How the items are linked:
j996: τ>j490, θ>j544, ω>j78, κ>j527, φ>j249, ρ>j289
j298: τ>j264, θ>j538, ω>j387, κ>j366, φ>j204, ρ>j618
j827: τ>j893, θ>j109, ω>j167, κ>j223, φ>j231, ρ>j242
j621: τ>j125, θ>j918, ω>j809, κ>j696, φ>j926, ρ>j909
j648: τ>j198, θ>j242, ω>j378, κ>j827, φ>j166, ρ>j12
j548: τ>j955, θ>j809, ω>j696, κ>j594, φ>j904, ρ>j665
j869: τ>j778, θ>j791, ω>j561, κ>j267, φ>j205, ρ>j20
j95: τ>j581, θ>j972, ω>j494, κ>j20, φ>j561, ρ>j470
j35: τ>j95, θ>j570, ω>j791, κ>j561, φ>j15, ρ>j494
j948: τ>j258, θ>j289, ω>j204, κ>j996, φ>j86, ρ>j366
j823: τ>j227, θ>j457, ω>j837, κ>j673, φ>j705, ρ>j840
j970: τ>j222, θ>j885, ω>j451, κ>j12, φ>j378, ρ>j757
j378: τ>j12, θ>j648, ω>j109, κ>j167, φ>j860, ρ>j934
j249: τ>j527, θ>j925, ω>j222, κ>j698, φ>j198, ρ>j532
j742: τ>j653, θ>j618, ω>j623, κ>j298, φ>j490, ρ>j60
j258: τ>j742, θ>j387, ω>j366, κ>j490, φ>j996, ρ>j623
j223: τ>j378, θ>j482, ω>j841, κ>j860, φ>j435, ρ>j109
j267: τ>j35, θ>j282, ω>j898, κ>j15, φ>j118, ρ>j791
j205: τ>j267, θ>j311, ω>j655, κ>j118, φ>j666, ρ>j898
j814: τ>j923, θ>j837, ω>j673, κ>j751, φ>j60, ρ>j666
j410: τ>j457, θ>j673, ω>j751, κ>j710, φ>j264, ρ>j823
j166: τ>j827, θ>j841, ω>j860, κ>j231, φ>j909, ρ>j167
j955: τ>j293, θ>j909, ω>j665, κ>j621, φ>j594, ρ>j489
j923: τ>j68, θ>j840, ω>j666, κ>j823, φ>j751, ρ>j118
j489: τ>j166, θ>j293, ω>j435, κ>j909, φ>j809, ρ>j860
j12: τ>j592, θ>j198, ω>j934, κ>j242, φ>j167, ρ>j885
j809: τ>j909, θ>j621, ω>j548, κ>j500, φ>j812, ρ>j955
j386: τ>j482, θ>j860, ω>j231, κ>j489, φ>j665, ρ>j223
j544: τ>j608, θ>j204, ω>j996, κ>j318, φ>j925, ρ>j490
j500: τ>j918, θ>j696, ω>j594, κ>j172, φ>j581, ρ>j621
j470: τ>j926, θ>j581, ω>j798, κ>j972, φ>j570, ρ>j812
j581: τ>j172, θ>j165, ω>j470, κ>j159, φ>j20, ρ>j926
j972: τ>j165, θ>j159, ω>j95, κ>j778, φ>j869, ρ>j581
j494: τ>j470, θ>j95, ω>j778, κ>j570, φ>j282, ρ>j798
j681: τ>j837, θ>j751, ω>j710, κ>j653, φ>j742, ρ>j814
j130: τ>j681, θ>j60, ω>j264, κ>j742, φ>j258, ρ>j710
j904: τ>j594, θ>j812, ω>j165, κ>j470, φ>j494, ρ>j385
j86: τ>j996, θ>j532, ω>j30, κ>j249, φ>j885, ρ>j78
j623: τ>j60, θ>j742, ω>j538, κ>j387, φ>j289, ρ>j130
j385: τ>j809, θ>j594, ω>j172, κ>j812, φ>j798, ρ>j548
j68: τ>j304, θ>j655, ω>j118, κ>j227, φ>j823, ρ>j15
j457: τ>j37, θ>j666, ω>j823, κ>j814, φ>j710, ρ>j227
j172: τ>j548, θ>j385, ω>j926, κ>j904, φ>j159, ρ>j696
j925: τ>j318, θ>j30, ω>j249, κ>j757, φ>j451, ρ>j527
j165: τ>j385, θ>j904, ω>j581, κ>j798, φ>j778, ρ>j172
j841: τ>j109, θ>j223, ω>j166, κ>j386, φ>j125, ρ>j827
j30: τ>j78, θ>j86, ω>j925, κ>j222, φ>j970, ρ>j318
j653: τ>j410, θ>j705, ω>j60, κ>j264, φ>j298, ρ>j751
j898: τ>j791, θ>j267, ω>j304, κ>j311, φ>j37, ρ>j869
j918: τ>j435, θ>j665, ω>j621, κ>j548, φ>j172, ρ>j125
j264: τ>j710, θ>j130, ω>j618, κ>j623, φ>j366, ρ>j705
j757: τ>j86, θ>j222, ω>j698, κ>j885, φ>j934, ρ>j30
j705: τ>j673, θ>j710, ω>j653, κ>j130, φ>j538, ρ>j410
j926: τ>j696, θ>j172, ω>j812, κ>j165, φ>j972, ρ>j500
j242: τ>j451, θ>j893, ω>j648, κ>j109, φ>j841, ρ>j198
j909: τ>j231, θ>j125, ω>j955, κ>j918, φ>j500, ρ>j293
j451: τ>j757, θ>j970, ω>j198, κ>j934, φ>j109, ρ>j698
j231: τ>j223, θ>j386, ω>j293, κ>j435, φ>j918, ρ>j841
j532: τ>j544, θ>j527, ω>j86, κ>j925, φ>j592, ρ>j996
j282: τ>j570, θ>j561, ω>j267, κ>j304, φ>j68, ρ>j35
j666: τ>j118, θ>j923, ω>j457, κ>j837, φ>j681, ρ>j37
j311: τ>j282, θ>j15, ω>j205, κ>j68, φ>j923, ρ>j267
j860: τ>j167, θ>j166, ω>j386, κ>j293, φ>j955, ρ>j482
j15: τ>j561, θ>j304, ω>j311, κ>j655, φ>j840, ρ>j282
j618: τ>j705, θ>j264, ω>j742, κ>j538, φ>j608, ρ>j653
j608: τ>j538, θ>j366, ω>j490, κ>j948, φ>j318, ρ>j298
j665: τ>j489, θ>j955, ω>j918, κ>j809, φ>j385, ρ>j435
j561: τ>j20, θ>j869, ω>j282, κ>j898, φ>j655, ρ>j570
j673: τ>j666, θ>j814, ω>j410, κ>j681, φ>j130, ρ>j457
j538: τ>j130, θ>j623, ω>j298, κ>j258, φ>j948, ρ>j264
j812: τ>j500, θ>j926, ω>j904, κ>j581, φ>j95, ρ>j594
j840: τ>j655, θ>j227, ω>j923, κ>j457, φ>j410, ρ>j68
j837: τ>j840, θ>j823, ω>j814, κ>j410, φ>j653, ρ>j923
j289: τ>j387, θ>j490, ω>j948, κ>j544, φ>j532, ρ>j258
j655: τ>j898, θ>j205, ω>j68, κ>j37, φ>j457, ρ>j304
j227: τ>j205, θ>j37, ω>j840, κ>j666, φ>j673, ρ>j655
j527: τ>j204, θ>j318, ω>j532, κ>j30, φ>j698, ρ>j544
j698: τ>j30, θ>j757, ω>j592, κ>j970, φ>j893, ρ>j925
j893: τ>j970, θ>j934, ω>j242, κ>j378, φ>j223, ρ>j451
j570: τ>j972, θ>j20, ω>j35, κ>j869, φ>j304, ρ>j95
j20: τ>j159, θ>j778, ω>j570, κ>j791, φ>j898, ρ>j972
j37: τ>j311, θ>j118, ω>j227, κ>j923, φ>j814, ρ>j205
j304: τ>j869, θ>j898, ω>j15, κ>j205, φ>j227, ρ>j561
j293: τ>j841, θ>j231, ω>j489, κ>j125, φ>j621, ρ>j166
j482: τ>j648, θ>j167, ω>j223, κ>j166, φ>j489, ρ>j378
j78: τ>j289, θ>j996, ω>j318, κ>j532, φ>j222, ρ>j948
j791: τ>j494, θ>j35, ω>j869, κ>j282, φ>j311, ρ>j778
j934: τ>j885, θ>j12, ω>j893, κ>j648, φ>j482, ρ>j970
j318: τ>j948, θ>j78, ω>j527, κ>j86, φ>j757, ρ>j204
j490: τ>j298, θ>j608, ω>j289, κ>j204, φ>j527, ρ>j387
j125: τ>j386, θ>j435, ω>j909, κ>j665, φ>j696, ρ>j231
j435: τ>j860, θ>j489, ω>j125, κ>j955, φ>j548, ρ>j386
j167: τ>j242, θ>j827, ω>j482, κ>j841, φ>j293, ρ>j648
j751: τ>j823, θ>j410, ω>j681, κ>j705, φ>j618, ρ>j837
j778: τ>j798, θ>j494, ω>j20, κ>j35, φ>j267, ρ>j159
j222: τ>j532, θ>j249, ω>j757, κ>j592, φ>j12, ρ>j86
j159: τ>j904, θ>j798, ω>j972, κ>j494, φ>j791, ρ>j165
j885: τ>j249, θ>j592, ω>j970, κ>j198, φ>j648, ρ>j222
j198: τ>j698, θ>j451, ω>j12, κ>j893, φ>j827, ρ>j592
j798: τ>j812, θ>j470, ω>j159, κ>j95, φ>j35, ρ>j904
j109: τ>j934, θ>j378, ω>j827, κ>j482, φ>j386, ρ>j893
j710: τ>j814, θ>j681, ω>j705, κ>j60, φ>j623, ρ>j673
j696: τ>j665, θ>j548, ω>j500, κ>j385, φ>j165, ρ>j918
j118: τ>j15, θ>j68, ω>j37, κ>j840, φ>j837, ρ>j311
j592: τ>j925, θ>j698, ω>j885, κ>j451, φ>j242, ρ>j249
j204: τ>j366, θ>j948, ω>j544, κ>j78, φ>j30, ρ>j608
j60: τ>j751, θ>j653, ω>j130, κ>j618, φ>j387, ρ>j681
j387: τ>j618, θ>j298, ω>j258, κ>j608, φ>j544, ρ>j742
j366: τ>j623, θ>j258, ω>j608, κ>j289, φ>j78, ρ>j538
j594: τ>j621, θ>j500, ω>j385, κ>j926, φ>j470, ρ>j809

The rows follow the links: the fewer symbols apart two items are, the more alike their rows tend to be.

Each row is also shifted at random along 10 hidden directions that mean nothing.

Some items, each with a row of numbers:
j385: 66 -5 66 28 5 86 -19 56 10 2 41 25 -18 -37 40 -27 55 -57 -25 -36 28 23 -15 71 25 37 -41 -10 15 3 11 -21 39 12 -10 -10 -26 57 2 14 -27 10 105 -1 3 37 23 46 62 12 30 -71 4 0 22 38 34 51 -9 33 -41 0 46 23 39
j681: -27 -10 -13 -7 23 13 25 -27 -31 -1 -16 -22 22 -12 8 -5 -4 1 19 29 -61 30 9 15 -8 -34 23 -14 25 15 -3 15 8 -16 -10 -27 31 -25 -31 -6 -73 10 0 39 -34 34 44 13 60 -2 50 8 -62 -13 -1 32 -58 15 6 7 -20 -12 -19 -9 27
j904: -49 -2 13 13 6 74 -32 21 -6 -52 -90 -20 5 105 119 -5 36 -68 -36 13 25 0 16 110 31 3 -5 -1 9 42 35 -32 8 35 20 -37 12 23 44 -78 -62 1 13 23 -53 65 -99 66 -28 67 1 -16 -39 16 -21 30 0 12 84 38 43 -13 9 -5 10
j532: -111 11 38 -5 -14 5 51 -13 -41 39 -62 -1 -2 5 2 -25 45 49 36 25 -18 -16 -17 99 21 -32 -25 14 -20 20 -40 -35 -33 -42 -24 10 22 -37 3 -5 -4 45 -38 -33 -38 23 34 38 16 39 -9 -2 2 21 5 20 -63 -7 43 30 -26 -5 -56 -6 54
j482: 92 -8 14 11 -20 55 -6 -42 39 82 -19 60 -17 -32 9 -2 2 -11 10 1 37 -14 13 -19 5 -2 -38 50 33 -17 -11 -29 17 -63 -65 -24 -9 3 11 44 -39 33 59 -43 -6 13 76 6 91 -29 -25 17 41 41 20 42 -32 -4 31 -33 -49 -18 -9 1 -11
j37: 62 -5 -4 8 32 36 -16 -4 -2 0 27 -4 10 -13 37 -7 -19 -24 -8 2 -40 32 -7 -30 -29 -9 17 -18 0 -25 2 24 32 12 5 19 -20 15 -22 17 -52 -8 28 0 17 -1 -10 -20 8 -9 29 -18 -21 -13 12 45 25 -40 -18 -39 -17 -22 12 -9 -19
j20: 34 -7 50 24 26 9 -14 37 3 16 -15 0 5 -38 0 -20 51 -59 -35 -30 15 37 4 55 0 3 10 -34 8 17 26 -51 31 15 31 39 -2 35 4 -16 21 -29 65 5 15 9 13 39 24 30 -28 -54 14 -16 47 -29 38 14 -50 -1 -26 21 27 25 62
j130: -82 -1 11 -13 26 -3 23 -44 -69 -6 -45 -9 12 -29 39 -5 29 61 34 -7 -24 4 -21 84 -3 -47 33 -43 -42 6 -26 -16 -23 -9 -27 -6 64 -24 -14 -14 70 3 -75 24 -22 -11 -7 29 -3 20 7 -14 42 -30 -14 11 -9 0 4 61 -20 29 -77 15 33
j231: 21 5 -24 2 -38 -73 -1 26 32 -10 12 -21 -9 56 -98 32 -8 -5 -23 -13 50 -9 45 -33 8 19 -13 25 44 37 30 -1 -7 4 35 -20 -14 -5 11 -17 -5 23 -52 -30 -3 -5 3 28 -17 0 -44 26 8 25 10 -57 -33 24 -15 0 60 -14 8 -19 16
j227: -87 -9 15 7 38 13 10 -3 -47 -10 22 -24 9 -34 17 -10 11 13 -3 -23 -37 41 6 38 -14 -17 16 -54 9 13 -14 19 37 31 -11 -15 23 0 -32 -6 -20 12 -42 16 -18 5 19 45 10 1 69 -34 6 -18 2 43 8 25 -52 26 -3 -14 -29 -6 39
j387: 207 4 15 2 3 28 22 -24 -16 0 16 -15 -1 -51 41 -30 -12 -9 40 -21 0 5 6 -7 -38 8 -2 -50 -24 22 -17 5 39 40 -28 -33 41 -7 -24 -27 8 7 -13 8 -25 20 46 78 18 -30 67 0 39 9 -15 26 13 13 -51 20 -19 -11 -44 -25 -13
j594: 64 4 -5 25 -5 45 -43 67 13 -24 82 6 -18 33 -23 2 4 -29 -29 -4 28 31 1 -8 13 40 -18 13 62 10 22 41 -16 -2 -6 -9 -79 38 7 14 -105 31 53 24 7 9 -23 -7 0 0 27 -39 -57 -5 33 32 -16 54 -3 9 40 -2 67 11 37
j378: -79 -1 36 2 -9 -10 30 85 -13 40 -2 14 -12 -15 -80 -6 24 -37 2 -1 35 -24 -1 34 6 20 -28 11 4 10 -25 -20 17 -41 0 32 15 -29 28 24 32 28 -5 -30 21 -50 41 -16 -36 14 38 20 25 23 -5 12 -29 36 -14 33 22 25 18 -2 40
j318: 31 13 34 -16 -16 0 34 -4 -26 -12 30 -17 -22 -22 53 -14 6 42 42 -33 8 -15 -12 20 6 13 -29 -45 -63 24 -37 -6 13 46 -18 -21 28 -6 -5 -37 60 5 -69 2 -34 26 4 59 1 -15 79 -15 17 10 -24 16 21 10 -25 38 -23 20 -36 15 -13
j544: -67 11 1 -23 -14 -14 40 -40 14 15 -26 -1 4 20 18 -12 -21 7 33 24 -28 -44 -17 -44 -9 -10 -1 27 -59 -31 -28 -17 -6 -4 11 18 19 -30 1 6 39 3 4 -39 4 6 26 1 22 -14 -20 37 13 28 -29 -31 5 -70 30 -23 -38 -2 -27 -5 -56
j289: 40 17 -2 -11 -15 14 33 -4 -2 -24 -50 -41 11 59 47 -23 -11 -32 30 36 -17 -25 3 5 -18 8 1 -7 -35 40 -3 -5 -10 26 15 -10 24 -29 5 -70 -41 11 -16 -1 -37 41 -16 56 -29 14 28 39 -39 32 -28 5 -32 -30 32 5 19 -20 -26 -40 -32
j893: 32 -4 50 0 -7 64 28 67 -24 9 -11 7 -17 19 25 -15 23 -78 15 -15 44 -34 2 61 1 24 -42 -10 -25 15 -26 -18 68 -2 -20 -25 50 -17 30 0 9 47 -10 -37 -19 -10 21 57 -8 8 99 18 45 46 -49 71 -6 35 12 71 16 4 -12 -9 -3
j618: 66 9 -21 -10 8 -23 12 -7 6 1 -35 -26 20 65 4 -28 -32 -42 23 56 -35 -1 -2 -66 -31 -9 35 4 -13 0 -7 -4 -23 10 42 51 -22 -44 16 -41 -57 -19 31 20 3 9 -16 -16 -26 13 -16 38 -75 10 8 -43 -11 -55 1 -68 22 19 24 -9 -12
j165: 100 -9 -26 11 6 -14 -36 31 -11 -48 44 -9 5 65 -78 40 13 -28 -45 -29 34 27 18 16 -2 -6 21 6 62 -10 43 27 10 -2 31 -25 -11 26 -6 41 -17 52 -23 -24 23 -40 -29 28 -1 14 -42 -24 44 -15 5 -15 0 31 -11 61 62 -14 1 -5 40
j548: -3 -3 -15 11 0 66 -47 7 14 -6 16 27 -19 26 69 13 -22 -8 -22 -10 38 -3 10 -10 9 22 -31 13 24 -10 -1 28 17 11 -41 -33 -33 25 25 5 -55 11 -8 1 -9 -3 -56 -27 -38 -13 39 -3 0 14 -17 79 18 8 34 -17 38 -25 24 -8 -33
j167: 124 3 -20 -1 -36 -58 -6 12 45 21 -3 -3 -13 49 -50 13 -46 -31 -4 1 55 -18 47 -94 -5 28 -24 21 28 21 2 -7 17 29 27 -1 -24 -27 38 -32 -16 -14 -21 -10 -2 0 -2 -5 -30 -19 -11 51 -14 43 5 -53 2 10 -29 -65 62 6 38 -8 -19
j885: -54 17 16 -9 -36 -15 22 62 -3 -14 42 -1 -20 8 -43 -18 19 27 30 35 -1 -16 -31 6 32 39 -24 22 -4 24 -14 12 -74 -18 5 25 -49 -13 14 -17 -19 -2 39 44 -4 23 5 -37 -6 11 25 -7 -97 -6 13 -33 -49 50 18 18 2 49 55 28 31
j68: 53 1 -34 3 8 -103 -8 -4 -12 -13 -4 -57 21 10 -63 33 -9 47 -25 3 -39 62 40 -11 -2 -33 37 -27 47 53 40 10 -19 13 53 19 -26 1 -30 -46 -46 -36 -84 39 -16 22 -32 -26 -18 23 -31 -11 -96 -36 58 -47 -37 -2 -47 -54 31 -12 11 -6 61
j222: 57 7 15 -5 -34 -47 36 27 -9 6 3 -17 -14 -24 -34 -14 -7 33 28 6 3 -10 13 3 22 20 -42 -10 5 46 -25 5 3 32 4 -13 -5 -33 4 -42 -9 -16 -41 26 -33 30 28 4 -29 -2 56 14 -54 19 -2 -15 -24 60 -33 -12 23 5 17 -10 32
j742: -84 -3 -19 -22 20 4 7 -82 -22 11 5 14 1 -57 72 -9 -33 72 48 2 -26 -8 -14 -46 -16 -16 22 -28 -44 -17 -38 16 -19 12 -50 -15 27 -26 -12 -13 47 -30 -34 49 -15 0 12 -19 15 -44 38 11 9 -22 -17 9 15 -12 -14 -16 -35 37 -36 26 -42
j109: -12 1 21 1 -23 -27 12 -9 6 55 24 31 -23 -28 -55 6 22 42 17 -17 41 1 10 -4 23 0 -24 19 22 11 -15 -31 -20 -44 -24 -2 -13 -9 9 22 20 23 0 -8 -11 7 69 14 82 -13 -24 -12 11 10 42 -34 -39 35 -15 -1 -31 43 3 46 49
j249: -119 14 -23 -10 -25 -51 21 17 -40 -6 111 -6 -28 -29 -96 1 -4 129 45 5 -6 16 -9 -24 24 21 -14 -4 38 37 -35 64 -90 -23 -47 -20 -50 -30 -24 5 -41 39 -70 59 -26 3 44 -21 14 -28 65 -19 -73 -24 29 -9 -89 94 -38 34 23 46 6 30 70
j293: -141 10 38 5 -23 12 5 33 35 4 53 10 -28 -4 -8 -5 39 -1 -5 -25 36 -4 -3 8 34 44 -30 9 -3 29 9 -30 -26 -12 -1 -4 -30 33 7 -12 13 16 56 3 -15 43 37 46 81 -9 -2 -38 -21 6 28 -33 -17 34 1 28 -43 35 32 50 18
j751: -4 2 10 -3 30 30 7 76 -30 -46 87 -5 11 -42 -31 -30 9 -33 12 17 -52 8 -61 -2 -27 27 32 -26 -33 -35 -4 51 -20 -9 15 53 -16 15 -28 41 15 -4 75 35 60 -48 0 -53 -27 -4 57 -27 -29 -48 -12 17 20 10 -25 50 -16 33 40 10 0
j159: 32 -17 20 13 18 31 -19 38 8 2 -87 -10 16 33 58 5 14 -106 -45 2 12 11 30 55 3 -8 -2 -11 8 22 30 -44 74 16 37 10 26 14 35 -39 -26 -38 18 -2 -10 13 -52 -4 -38 43 11 11 -22 16 -11 33 27 -15 23 -22 24 -18 30 -15 0
j827: -15 4 -1 3 -19 52 -14 -45 20 48 -22 42 -22 36 43 -2 1 13 19 17 40 -17 5 -16 15 0 -21 47 18 -4 -15 -21 -35 -53 -57 -23 -28 -8 32 6 -55 40 32 -12 -28 25 18 16 68 -16 -23 13 -3 32 18 23 -48 -9 62 -20 -19 16 -5 25 -7
j457: -21 -12 -11 -5 19 -21 6 -86 9 26 -21 -1 17 -56 39 -13 -29 33 11 8 -63 30 12 -49 2 -32 7 -10 13 -14 -5 -2 24 35 -1 -15 4 -14 -28 -12 -31 -51 31 38 -22 56 47 -10 72 -24 -1 -5 -46 -12 18 -27 19 -7 -33 -81 -51 -17 1 3 -3
j490: -73 14 -10 -14 -16 -65 39 -8 2 -12 -25 -29 12 3 -38 -14 -6 24 29 29 -26 -27 -12 -22 -11 1 19 6 -40 12 -8 -6 -47 7 29 27 19 -34 -11 -28 48 -18 -19 3 3 1 11 1 -34 5 -31 31 -11 1 -13 -68 -14 -26 -1 -3 -2 8 -19 -15 -13

From each start, follow one symbol. Which item do you reach?
Answers are names.
start -100 -1 -1 -4 30 16 1 14 -42 -35 55 -3 9 -70 -2 -22 6 43 16 3 -52 18 -46 21 -5 4 25 -32 -15 -17 -16 47 -29 7 -19 12 -2 8 -35 22 19 -13 15 55 23 -23 0 -34 -23 -6 46 -34 -13 -53 -7 22 12 34 -28 41 -16 14 2 7 17
θ	j823
start -52 -14 -26 6 37 49 -44 24 8 -21 23 -1 3 59 44 10 -36 -80 -30 -2 16 18 26 -55 -21 19 21 -12 24 -7 14 26 39 22 9 -7 -18 8 25 -7 -66 -1 18 26 6 -16 -47 -9 -18 -15 52 9 -23 2 -12 40 23 -3 -2 -21 49 8 45 7 -33
τ	j581
start -20 -8 17 22 32 12 -20 49 -10 -1 19 -19 5 18 -21 -1 24 -59 -33 -18 14 54 29 22 -6 7 15 -31 49 37 26 -9 23 4 22 6 -16 13 6 -22 -63 9 17 26 -10 10 7 40 31 16 28 -36 -38 -13 44 4 -18 40 -45 6 25 19 36 21 71
τ	j470
start -31 14 -2 -11 -28 27 10 -4 -4 -10 0 14 -16 21 39 -23 -11 32 37 32 4 -37 -28 -3 19 20 -29 26 -27 -7 -33 16 -46 2 -27 -9 -21 -20 20 -12 -14 8 10 14 -14 17 -17 -15 -28 -2 23 11 -26 18 -28 10 -12 10 48 5 10 10 5 1 -24
ω	j698
start -24 -11 -29 7 25 -23 -35 -36 29 -1 -9 0 12 53 1 14 -30 -42 -31 -12 12 22 36 -74 -14 -12 30 1 31 -17 23 -9 23 32 37 5 -17 1 16 -9 -18 -18 20 2 11 -2 -18 15 25 -10 -49 5 6 4 18 -57 38 -27 -26 -59 27 7 22 15 -9
φ	j267
start 0 16 26 -11 -15 -5 32 -22 -18 10 2 -1 -12 16 15 -17 11 35 37 -3 -2 -22 -25 8 4 -6 -19 -1 -48 -9 -37 -17 -18 6 -5 11 5 -19 3 -3 34 27 -24 -33 -15 15 16 42 18 1 2 -8 18 20 -6 -12 2 -26 10 14 -25 13 -33 12 -2
θ	j318
start 57 -5 -17 -11 18 -29 4 -11 -17 -34 39 -13 16 -43 -21 -6 -21 11 10 -5 -45 13 -17 -36 -16 -8 27 -28 -13 -30 1 37 10 38 19 1 15 -2 -35 19 37 -31 7 28 26 -19 8 -22 -12 -19 16 -7 4 -32 -17 -25 43 10 -46 7 -5 0 1 -4 -13
ω	j410
start -18 0 21 10 -12 1 -5 54 13 -4 14 -7 -17 41 -14 17 10 -44 -33 -33 47 -9 20 16 9 24 -31 0 2 10 7 -15 43 19 23 -6 -4 17 24 1 14 25 -29 -44 2 -13 -20 30 -27 10 16 -3 31 28 -10 11 21 4 -6 20 31 -13 15 -3 -2
ρ	j489
start 28 -12 -14 -23 -37 -80 34 -7 21 27 25 -7 -17 -28 -58 30 -42 25 23 -7 13 -10 50 -82 23 11 -38 2 31 32 -11 6 42 18 4 -52 15 -40 1 -19 0 -29 -51 31 -40 35 66 -23 50 -46 66 48 -60 27 -6 -37 -36 65 -43 -42 3 17 28 11 -7
ω	j12
start -39 -2 18 7 -11 -4 -10 36 20 17 11 17 -14 5 -18 21 14 -10 -32 -24 37 -8 5 10 19 13 -30 19 4 -9 6 -18 21 -15 10 14 -18 22 19 25 25 4 -9 -43 18 -18 -12 -22 -13 9 -19 -8 26 13 6 8 21 -6 5 -6 4 -8 20 9 -4
ρ	j435
start 16 -15 28 -14 18 -40 42 -49 -14 65 -73 14 22 -109 1 -12 -1 9 24 -1 -42 -12 -9 5 -14 -47 10 -16 -42 -32 -29 -46 55 -14 2 31 72 -33 -19 24 101 -59 2 -14 20 -23 70 -40 20 -6 -14 26 51 -4 -11 -18 38 -38 -35 -43 -71 2 -36 -5 -11
θ	j130
start 63 6 -45 1 20 17 -26 -74 -35 -38 4 -4 17 28 22 0 -6 67 10 15 -37 27 -26 14 -12 -44 43 0 18 -26 5 45 -59 -1 -23 -21 -16 7 -30 21 -45 33 -20 17 -3 -1 -36 12 6 7 -50 -29 7 -36 8 7 -9 -20 25 19 12 -20 -48 -11 15
κ	j673
start -34 -13 -5 -2 6 -6 -36 24 8 -33 -25 5 2 -10 50 30 4 -11 -39 -17 20 -2 5 29 24 6 2 -14 -13 2 29 -11 18 25 20 1 10 34 23 -26 61 -69 -10 39 8 -9 -86 -63 -62 17 -5 -6 -11 -25 -19 0 54 12 18 1 13 15 37 18 -28
κ	j159
